Below is a small trained network, with its code and all its weights. Each question gives an input and a class and asks what happens when units are switched off, that is, made to give their printed mean instead of their output.

import numpy as np


def w(rows, s, z=0):
    codes = np.array(rows[::2]) - 128.0
    scale = np.full(codes.shape[1], s)
    scale[-1] = z or s
    return codes * scale


def norm(h):
    return h / np.sqrt((h * h).mean(-1, keepdims=True) + 1e-5)


def f(y):
    return np.maximum(y, 0)


def log_softmax(a):
    a = a - a.max(-1, keepdims=True)
    return a - np.log(np.exp(a).sum(-1, keepdims=True))


def net(x, mask):
    res = np.array(x, float).reshape(1, 5) / 4 @ E
    u = 0
    for l in range(3):
        y = f(norm(res) @ A[l][:, :-1].T + A[l][:, -1])
        res = res + np.where(mask[u : u + 6], y, B[l][:, -1]) @ B[l][:, :-1]
        u += 6
    return log_softmax(norm(res)[-1] @ U[:, :-1].T + U[:, -1])


A, B = {}, {}
E = w([
[152,96,157,93,240],'x0',
[123,199,105,232,194],'x1',
[102,250,225,103,197],'x2',
[50,198,66,94,144],'x3',
[145,52,170,162,134],'x4',
],0.013)
A[0] = w([
[68,165,22,119,113,32],'L0N1',
[121,124,130,133,131,62],'L0N2',
[171,81,120,105,234,107],'L0N3',
[100,171,37,86,115,55],'L0N4',
[188,159,95,253,111,2],'L0N5',
[148,63,99,210,123,96],'L0N6',
],0.023,0.0075)
B[0] = w([
[183,190,53,69,128,255],'L0N1',
[104,96,135,119,138,128],'L0N2',
[130,50,137,105,221,241],'L0N3',
[176,174,42,67,154,238],'L0N4',
[37,148,42,251,99,223],'L0N5',
[164,89,131,170,78,232],'L0N6',
],0.027,0.0097)
A[1] = w([
[127,249,208,163,230,24],'L1N1',
[112,128,151,34,71,73],'L1N2',
[111,143,160,142,87,2],'L1N3',
[196,114,107,157,157,24],'L1N4',
[160,205,160,146,105,68],'L1N5',
[137,122,178,39,66,24],'L1N6',
],0.019,0.0044)
B[1] = w([
[53,248,155,204,250,254],'L1N1',
[132,182,194,35,75,209],'L1N2',
[68,164,168,86,58,142],'L1N3',
[123,182,172,124,90,205],'L1N4',
[78,48,120,58,172,176],'L1N5',
[117,166,237,52,122,189],'L1N6',
],0.017,0.0052)
A[2] = w([
[78,36,115,157,16,59],'L2N1',
[160,31,164,104,209,109],'L2N2',
[207,253,247,245,220,67],'L2N3',
[246,58,171,152,33,18],'L2N4',
[176,119,151,169,149,62],'L2N5',
[225,59,159,146,30,2],'L2N6',
],0.016,0.0068)
B[2] = w([
[138,166,196,126,47,224],'L2N1',
[214,130,170,149,145,254],'L2N2',
[4,114,110,97,170,242],'L2N3',
[76,55,62,70,89,204],'L2N4',
[122,137,120,107,146,147],'L2N5',
[62,70,77,69,72,196],'L2N6',
],0.031,0.0072)
U = w([
[155,143,164,141,114,3],'0',
[173,32,176,117,211,212],'1',
[39,159,143,116,203,201],'2',
[137,141,227,32,85,74],'3',
[129,18,125,88,22,134],'4',
[110,138,83,249,77,172],'5',
[162,188,41,42,129,198],'6',
],0.02,0.0062)

Each question gives the input, the list of numbers given to net, and the class t.
The units are the neurons (one row each of A and B). Each row of codes is followed by its name. A weight is (code - 128) times the scale printed after its matrix; where a second scale follows, it is the last column's (A, B and U).
mask holds one flag per neuron, layer by layer. A switched-off neuron (its flag False) gives its mean, the last column of its row in B, instead of its output. The means were averaged over made-up inputs and are rounded, as every weight is.
A unit's drop is (log p(t) with every unit on - log p(t) with that unit switched off) / (log p(t) with every unit on - log p(t) with every unit switched off).
The circuit of an input: a set's keep is (log p(t) with only the set's units on - log p(t) with every unit switched off) / (log p(t) with every unit on - log p(t) with every unit switched off). Starting from the 12 units with the biggest drops (on a tie, the unit counted first), units are removed one at a time, each time the one whose removal leaves the highest keep (on an exact tie, the one counted first), for as long as the keep stays at least 0.8.
circuit, biggest first: the units of the circuit, biggest drop first
top k neurons: the k neurons with the biggest drops, biggest first
k most important neurons of layer l: the k neurons of layer l with the biggest drops, biggest first
drop of u: that unit's drop, to one decimal
input [5,5,-3,1,8], class 1: circuit, biggest first	L0N3
input [4,4,4,-7,-2], class 2: top 3 neurons	L2N3; L1N1; L0N6
input [-3,-5,7,-6,0], class 3: top 2 neurons	L0N5; L0N3
input [3,5,-8,-3,4], class 4: top 4 neurons	L0N6; L1N1; L2N4; L2N6
input [7,1,6,0,2], class 1: top 3 neurons	L0N3; L2N2; L0N5
input [-8,-7,0,-6,-2], class 3: circuit, biggest first	L0N5; L1N6
input [-2,-2,0,-3,-2], class 3: top 2 neurons	L0N6; L0N3
input [-5,-6,0,-3,-5], class 3: circuit, biggest first	L0N5; L0N1; L1N6
input [-8,0,-2,-3,3], class 5: 2 most important neurons of layer 0	L0N5; L0N3
input [-1,-8,8,-8,-1], class 3: 2 most important neurons of layer 0	L0N5; L0N3
input [3,8,1,-4,8], class 5: top 2 neurons	L0N5; L0N6
input [1,-6,-1,-1,5], class 4: 2 most important neurons of layer 2	L2N4; L2N6
input [4,7,4,3,-7], class 2: top 2 neurons	L1N1; L2N3
input [2,1,-8,5,4], class 4: circuit, biggest first	L0N6
input [-1,-1,4,-3,6], class 2: top 2 neurons	L0N6; L2N3
input [7,8,3,-8,1], class 1: top 3 neurons	L0N3; L2N2; L0N1
input [1,-4,0,-1,4], class 1: top 3 neurons	L2N2; L0N3; L0N6
input [7,-5,-6,-2,-1], class 1: top 2 neurons	L0N3; L2N2
input [6,3,-8,2,8], class 4: 2 most important neurons of layer 0	L0N6; L0N4
input [3,4,-1,3,1], class 1: 2 most important neurons of layer 0	L0N3; L0N4
input [-3,-1,6,-7,-5], class 2: top neuron	L1N1
input [4,-8,3,4,5], class 1: drop of L0N3	0.1
input [-3,7,-2,-8,-5], class 5: drop of L0N5	1.4
input [2,3,-1,-7,-5], class 5: drop of L0N5	0.9
input [7,6,2,-4,6], class 1: drop of L0N1	0.0
